Here is a tiny trained network, its code and every weight. The questions are about switching its units off for an input and a class, where a switched-off unit gives its printed mean instead of its output.

import numpy as np


def w(rows, s, z=0):
    codes = np.array(rows[::2]) - 128.0
    scale = np.full(codes.shape[1], s)
    scale[-1] = z or s
    return codes * scale


def norm(h):
    return h / np.sqrt((h * h).mean(-1, keepdims=True) + 1e-5)


def f(y):
    return np.maximum(y, 0)


def log_softmax(a):
    a = a - a.max(-1, keepdims=True)
    return a - np.log(np.exp(a).sum(-1, keepdims=True))


def net(x, mask):
    res = np.array(x, float).reshape(1, 6) / 4 @ E
    u = 0
    for l in range(4):
        y = f(norm(res) @ A[l][:, :-1].T + A[l][:, -1])
        res = res + np.where(mask[u : u + 13], y, B[l][:, -1]) @ B[l][:, :-1]
        u += 13
    return log_softmax(norm(res)[-1] @ U[:, :-1].T + U[:, -1])


A, B = {}, {}
E = w([
[140,173,125,123,107,170,52,156,213,35,148],'x0',
[125,69,99,131,27,105,70,113,75,103,125],'x1',
[128,128,125,128,129,130,127,128,128,131,129],'x2',
[128,128,127,129,128,131,128,128,127,129,128],'x3',
[3,174,100,112,99,182,160,106,105,116,168],'x4',
[129,131,128,130,134,133,125,131,121,126,128],'x5',
],0.014)
A[0] = w([
[113,153,129,129,118,139,101,126,157,96,129,79],'0.n0',
[121,125,123,144,118,120,128,137,114,142,126,80],'0.n1',
[140,153,135,133,172,145,140,122,84,115,128,124],'0.n2',
[4,167,122,124,98,158,154,126,116,121,139,194],'0.n3',
[120,98,124,121,131,114,149,125,73,161,129,95],'0.n4',
[125,173,139,122,194,141,143,133,205,115,123,122],'0.n5',
[131,144,116,123,177,144,182,132,172,176,133,164],'0.n6',
[131,119,114,127,85,118,170,107,182,143,139,33],'0.n7',
[122,110,138,126,167,95,208,124,79,162,121,216],'0.n8',
[118,127,134,118,92,124,65,134,121,103,119,1],'0.n9',
[119,117,133,135,89,130,105,122,87,111,124,66],'0.n10',
[124,151,119,132,159,152,163,138,147,140,139,107],'0.n11',
[123,75,132,125,98,111,146,124,48,157,118,122],'0.n12',
],0.024,0.0043)
B[0] = w([
[29,195,176,57,83,122,65,187,122,130,185,179],'0.n0',
[146,144,124,131,143,133,118,139,99,145,158,141],'0.n1',
[145,125,128,132,142,165,118,100,185,150,104,158],'0.n2',
[166,161,128,142,146,149,212,25,100,57,159,253],'0.n3',
[92,177,94,153,133,79,142,126,144,147,106,189],'0.n4',
[105,171,46,128,174,89,169,156,145,147,131,229],'0.n5',
[134,81,172,84,105,192,109,122,146,101,115,211],'0.n6',
[144,110,162,116,147,139,137,142,137,167,130,130],'0.n7',
[103,69,159,129,117,222,92,96,122,128,92,229],'0.n8',
[165,97,154,177,115,156,84,102,133,77,123,178],'0.n9',
[34,118,50,67,83,212,120,142,110,178,100,173],'0.n10',
[60,175,251,196,118,24,78,129,104,139,130,178],'0.n11',
[114,144,108,124,154,28,162,157,108,136,166,216],'0.n12',
],0.025,0.022)
A[1] = w([
[177,202,124,131,132,130,166,176,166,124,112,97],'1.n0',
[181,188,103,153,115,175,135,144,147,144,83,102],'1.n1',
[128,102,111,143,62,77,101,143,127,161,148,73],'1.n2',
[167,251,74,162,197,58,208,176,152,171,153,139],'1.n3',
[180,149,64,164,135,49,206,134,55,216,145,92],'1.n4',
[146,141,69,117,162,51,190,145,98,170,154,125],'1.n5',
[200,105,175,120,167,162,184,119,132,181,109,1],'1.n6',
[196,110,103,132,56,169,77,121,145,79,161,39],'1.n7',
[175,145,122,151,124,169,167,143,124,169,102,40],'1.n8',
[98,85,124,123,117,121,46,247,149,223,85,104],'1.n9',
[180,181,135,163,171,128,125,71,93,132,165,47],'1.n10',
[169,151,109,124,155,104,175,137,103,129,117,115],'1.n11',
[127,143,204,157,84,128,146,153,81,186,136,5],'1.n12',
],0.019,0.0022)
B[1] = w([
[88,129,129,126,164,120,107,115,136,98,164,161],'1.n0',
[85,110,121,127,167,156,98,139,126,114,133,133],'1.n1',
[131,150,184,148,143,94,127,135,99,113,131,156],'1.n2',
[83,150,145,60,125,71,97,132,167,166,156,253],'1.n3',
[118,158,72,157,111,149,179,142,146,129,116,197],'1.n4',
[106,120,77,163,88,124,140,124,111,161,93,208],'1.n5',
[101,123,175,108,107,156,163,121,125,177,121,149],'1.n6',
[114,135,101,126,150,144,93,145,55,115,126,171],'1.n7',
[97,119,119,131,168,160,128,134,140,126,126,129],'1.n8',
[254,90,119,146,139,84,132,159,193,118,131,213],'1.n9',
[124,87,141,123,125,104,109,197,151,147,120,176],'1.n10',
[108,105,122,112,124,122,146,143,130,128,111,154],'1.n11',
[148,177,137,132,141,138,130,139,142,133,147,135],'1.n12',
],0.036,0.019)
A[2] = w([
[134,135,141,144,174,221,104,171,156,73,128,32],'2.n0',
[182,93,199,174,151,158,131,78,152,129,90,38],'2.n1',
[181,93,103,173,96,177,157,198,210,174,35,84],'2.n2',
[192,96,135,126,86,134,101,94,132,123,118,81],'2.n3',
[195,68,120,110,213,133,152,115,147,145,130,72],'2.n4',
[208,117,80,206,104,67,118,88,171,123,83,93],'2.n5',
[156,164,147,164,89,121,103,109,136,171,130,81],'2.n6',
[153,87,87,140,137,79,45,229,139,178,100,132],'2.n7',
[169,159,115,127,119,144,105,87,139,170,140,49],'2.n8',
[199,57,174,108,135,87,37,161,190,193,107,52],'2.n9',
[250,94,137,154,153,134,41,155,119,64,111,3],'2.n10',
[146,71,164,150,147,151,83,160,106,127,98,62],'2.n11',
[164,140,129,127,109,139,129,105,129,153,118,17],'2.n12',
],0.021,0.0031)
B[2] = w([
[159,127,114,167,71,114,156,135,85,155,111,183],'2.n0',
[134,72,185,121,124,138,171,117,136,171,153,208],'2.n1',
[120,129,173,140,41,49,106,160,88,142,209,218],'2.n2',
[146,105,120,111,138,160,150,170,184,151,110,160],'2.n3',
[95,121,138,121,84,158,105,110,141,133,135,171],'2.n4',
[117,188,129,166,79,114,112,100,121,146,134,191],'2.n5',
[94,105,114,147,140,96,110,103,111,101,156,136],'2.n6',
[239,121,203,164,205,128,172,142,116,106,82,253],'2.n7',
[119,120,148,117,140,114,119,146,106,126,137,129],'2.n8',
[69,52,22,77,109,155,143,172,157,101,126,249],'2.n9',
[5,177,163,101,171,138,132,161,90,166,70,217],'2.n10',
[92,154,125,122,159,122,157,224,113,81,154,186],'2.n11',
[112,112,103,148,137,149,131,131,144,106,104,133],'2.n12',
],0.032,0.017)
A[3] = w([
[120,136,65,89,127,71,122,193,138,191,91,109],'3.n0',
[181,89,126,121,53,252,3,96,73,17,168,65],'3.n1',
[139,124,123,38,133,211,153,159,126,138,76,89],'3.n2',
[178,45,120,60,112,136,85,184,185,136,168,60],'3.n3',
[150,96,28,88,187,114,97,101,178,162,143,81],'3.n4',
[163,61,68,95,153,79,109,108,226,58,96,5],'3.n5',
[179,95,100,101,188,65,118,99,230,76,117,98],'3.n6',
[196,137,122,214,104,55,77,133,227,148,107,68],'3.n7',
[178,91,134,83,161,112,117,127,191,185,92,47],'3.n8',
[174,96,168,146,190,173,126,147,134,117,37,28],'3.n9',
[173,181,100,122,143,167,198,94,168,97,140,102],'3.n10',
[116,181,110,94,145,152,18,88,132,183,154,37],'3.n11',
[206,70,226,154,186,160,106,22,103,125,55,61],'3.n12',
],0.021,0.0025)
B[3] = w([
[201,96,165,145,157,208,90,77,102,85,139,250],'3.n0',
[206,133,150,4,37,134,94,108,116,103,37,179],'3.n1',
[166,125,154,162,145,83,112,85,100,112,149,171],'3.n2',
[111,100,72,187,101,107,64,105,185,93,126,200],'3.n3',
[150,118,92,160,150,155,143,122,127,80,119,173],'3.n4',
[137,161,87,34,189,135,144,168,193,182,80,172],'3.n5',
[160,160,70,147,118,188,95,117,146,85,170,186],'3.n6',
[241,101,157,101,154,38,137,129,97,146,139,186],'3.n7',
[159,127,75,103,129,176,130,163,153,128,129,163],'3.n8',
[81,134,120,173,179,125,89,123,100,126,125,165],'3.n9',
[126,94,94,142,125,129,31,198,136,203,85,159],'3.n10',
[88,108,150,176,78,138,148,97,95,127,141,149],'3.n11',
[212,164,181,138,143,184,156,108,184,182,114,167],'3.n12',
],0.034,0.02)
U = w([
[100,14,149,157,75,135,120,182,173,129,158,252],'0',
[215,110,120,199,120,34,157,146,98,162,142,2],'1',
[180,123,57,110,190,124,83,162,215,87,157,205],'2',
[111,135,171,158,202,148,94,192,62,90,82,113],'3',
[125,120,229,168,142,196,181,63,161,179,128,183],'4',
[68,136,3,162,98,138,186,69,90,166,120,21],'5',
[30,218,156,103,145,102,106,87,165,98,210,207],'6',
[134,142,129,55,52,174,86,102,85,87,75,73],'7',
],0.016,0.00083)

Each question gives the input, the list of numbers given to net, and the class t.
The units are the neurons (one row each of A and B). Each row of codes is followed by its name. A weight is (code - 128) times the scale printed after its matrix; where a second scale follows, it is the last column's (A, B and U).
mask holds one flag per neuron, layer by layer. A switched-off neuron (its flag False) gives its mean, the last column of its row in B, instead of its output. The means were averaged over made-up inputs and are rounded, as every weight is.
A unit's drop is (log p(t) with every unit on - log p(t) with that unit switched off) / (log p(t) with every unit on - log p(t) with every unit switched off).
most important unit: the unit with the biggest drop
k most important neurons: the k neurons with the biggest drops, biggest first
k most important neurons of layer l: the k neurons of layer l with the biggest drops, biggest first
drop of u: that unit's drop, to one decimal
input [3,6,1,2,0,-4], class 3: most important unit : 0.n3
input [-7,-2,3,-1,-7,3], class 0: 2 most important neurons of layer 0 : (0.n3; 0.n8)
input [6,0,-5,2,2,2], class 6: 3 most important neurons : (0.n8; 0.n6; 0.n0)
input [0,-7,7,2,-4,-8], class 0: 3 most important neurons : (0.n6; 0.n3; 0.n12)
input [1,8,-7,-6,7,-6], class 7: 3 most important neurons : (0.n5; 0.n9; 3.n1)
input [-5,3,-1,-8,-1,-1], class 1: 2 most important neurons of layer 0 : (0.n3; 0.n12)
input [0,-6,6,-7,-2,-7], class 0: 2 most important neurons : (0.n6; 0.n3)
input [-4,0,4,-2,-4,-1], class 0: 4 most important neurons : (0.n8; 0.n3; 0.n5; 1.n3)
input [1,1,1,2,-7,-7], class 3: 2 most important neurons : (0.n5; 0.n12)
input [1,7,-4,-2,-7,7], class 3: 3 most important neurons of layer 0 : (0.n5; 0.n9; 0.n4)
input [-7,1,-5,6,0,8], class 1: 4 most important neurons : (0.n4; 0.n3; 0.n12; 0.n8)
input [6,8,8,2,0,-4], class 3: 2 most important neurons : (0.n3; 2.n10)
input [8,7,-2,3,-2,-4], class 3: 2 most important neurons : (0.n3; 2.n10)
input [-4,0,-8,-4,4,7], class 4: 2 most important neurons : (0.n8; 0.n5)
input [1,2,-3,2,-4,1], class 3: most important unit : 0.n5
input [-7,0,6,7,-1,7], class 0: 3 most important neurons : (0.n8; 0.n3; 0.n5)
input [-7,-1,-1,-4,-3,-4], class 0: 2 most important neurons of layer 0 : (0.n8; 0.n3)
input [-4,1,-2,-1,7,7], class 5: 4 most important neurons : (0.n12; 2.n7; 0.n6; 0.n4)
input [-1,0,-8,5,0,-1], class 0: 3 most important neurons : (0.n3; 0.n8; 0.n5)
input [-2,-6,4,-1,-3,-5], class 0: most important unit : 0.n3
input [8,8,5,4,-2,1], class 3: 2 most important neurons : (0.n3; 2.n10)
input [-3,0,-7,-1,7,1], class 4: 2 most important neurons : (0.n5; 0.n8)
input [-1,0,4,0,-5,5], class 0: drop of 1.n3 : 0.1
input [7,-1,-7,4,7,-5], class 6: drop of 0.n8 : 0.2
input [3,-8,-5,-1,6,8], class 6: drop of 0.n5 : 0.3
input [-8,-3,7,-6,7,-4], class 4: drop of 0.n8 : 0.3
input [0,-1,-7,-2,3,3], class 4: most important unit : 0.n12
